Below are the code and all the weights of a small trained network. Each question names an input and a class and asks about switching units off, where a switched-off unit gives its printed mean instead of its output.

import numpy as np


def w(rows, s, z=0):
    codes = np.array(rows[::2]) - 128.0
    scale = np.full(codes.shape[1], s)
    scale[-1] = z or s
    return codes * scale


def norm(h):
    return h / np.sqrt((h * h).mean(-1, keepdims=True) + 1e-5)


def f(y):
    return np.maximum(y, 0)


def log_softmax(a):
    a = a - a.max(-1, keepdims=True)
    return a - np.log(np.exp(a).sum(-1, keepdims=True))


def net(x, mask):
    res = np.array(x, float).reshape(1, 4) / 4 @ E
    u = 0
    for l in range(2):
        y = f(norm(res) @ A[l][:, :-1].T + A[l][:, -1])
        res = res + np.where(mask[u : u + 3], y, B[l][:, -1]) @ B[l][:, :-1]
        u += 3
    return log_softmax(norm(res)[-1] @ U[:, :-1].T + U[:, -1])


A, B = {}, {}
E = w([
[153,108,119,127,133,129,131,141,133,114],'x0',
[133,83,83,105,149,81,103,89,178,178],'x1',
[119,215,2,144,75,84,124,151,137,99],'x2',
[114,177,177,153,107,171,154,168,82,77],'x3',
],0.0079)
A[0] = w([
[177,247,42,101,110,81,124,99,189,89,222],'0.n1',
[69,8,138,3,214,132,165,68,167,137,125],'0.n2',
[186,106,236,199,150,192,111,111,49,152,255],'0.n3',
],0.0051,0.001)
B[0] = w([
[153,91,146,93,85,166,142,45,62,107,251],'0.n1',
[3,82,139,118,106,79,114,212,143,78,255],'0.n2',
[156,116,60,88,25,81,115,90,172,195,241],'0.n3',
],0.011,0.0066)
A[1] = w([
[147,71,167,68,87,137,122,152,31,139,136],'1.n1',
[184,117,87,99,152,109,129,104,118,142,118],'1.n2',
[154,226,38,143,115,218,115,197,49,1,248],'1.n3',
],0.0089,0.0016)
B[1] = w([
[177,178,169,114,127,156,246,112,112,131,247],'1.n1',
[155,129,3,117,115,95,105,139,160,168,160],'1.n2',
[112,108,176,194,181,123,80,148,126,157,254],'1.n3',
],0.012,0.0089)
U = w([
[75,133,50,97,17,119,180,145,145,142,84],'0',
[180,202,162,154,65,192,204,64,109,138,53],'1',
[60,44,164,181,255,133,85,175,115,126,255],'2',
],0.0086,0.00084)

Each question gives the input, the list of numbers given to net, and the class t.
The units are the neurons (one row each of A and B). Each row of codes is followed by its name. A weight is (code - 128) times the scale printed after its matrix; where a second scale follows, it is the last column's (A, B and U).
mask holds one flag per neuron, layer by layer. A switched-off neuron (its flag False) gives its mean, the last column of its row in B, instead of its output. The means were averaged over made-up inputs and are rounded, as every weight is.
A unit's drop is (log p(t) with every unit on - log p(t) with that unit switched off) / (log p(t) with every unit on - log p(t) with every unit switched off).
The circuit of an input: a set's keep is (log p(t) with only the set's units on - log p(t) with every unit switched off) / (log p(t) with every unit on - log p(t) with every unit switched off). Starting from all 6 units, units are removed one at a time, each time the one whose removal leaves the highest keep (on an exact tie, the one counted first), for as long as the keep stays at least 0.8.
units of the circuit, in order: the units of the circuit, biggest drop first
k most important neurons: the k neurons with the biggest drops, biggest first
top k neurons in layer l: the k neurons of layer l with the biggest drops, biggest first
drop when u is switched off: that unit's drop, to one decimal
input [0,2,-6,8], class 0: units of the circuit, in order => [0.n3]
input [4,3,-1,7], class 0: 2 most important neurons => [0.n3 0.n1]
input [7,-1,1,3], class 2: units of the circuit, in order => [1.n3 0.n3]
input [-8,4,0,-8], class 2: top 2 neurons in layer 0 => [0.n3 0.n2]
input [5,0,-7,-1], class 0: 2 most important neurons => [0.n3 1.n3]
input [8,3,8,6], class 1: 3 most important neurons => [0.n1 0.n2 1.n1]
input [-8,2,5,1], class 1: top 2 neurons in layer 0 => [0.n1 0.n3]
input [7,-4,-6,-2], class 0: 2 most important neurons => [0.n3 0.n1]
input [-8,0,7,7], class 2: 2 most important neurons => [1.n3 0.n3]
input [0,4,0,-1], class 2: 2 most important neurons => [0.n3 0.n2]
input [2,6,7,4], class 1: 2 most important neurons => [0.n1 0.n3]
input [7,3,5,6], class 1: 2 most important neurons => [0.n1 1.n1]
input [5,-5,2,8], class 2: 2 most important neurons => [1.n3 0.n1]
input [3,8,-5,3], class 0: 2 most important neurons => [1.n3 0.n3]
input [2,-8,8,-5], class 1: 2 most important neurons => [0.n1 0.n2]
input [-3,-7,7,-7], class 1: 2 most important neurons => [0.n1 0.n3]
input [7,2,7,3], class 1: top 2 neurons in layer 0 => [0.n1 0.n2]
input [-5,0,5,-5], class 1: top 2 neurons in layer 0 => [0.n1 0.n3]
input [1,-8,7,-5], class 1: top 2 neurons in layer 0 => [0.n1 0.n2]
input [-8,-1,-2,0], class 0: top neuron in layer 1 => [1.n1]
input [7,5,-6,4], class 0: top neuron in layer 0 => [0.n3]
input [8,-7,-3,-4], class 0: drop when 0.n3 is switched off => 1.3
input [2,-5,7,3], class 2: drop when 0.n3 is switched off => 0.2
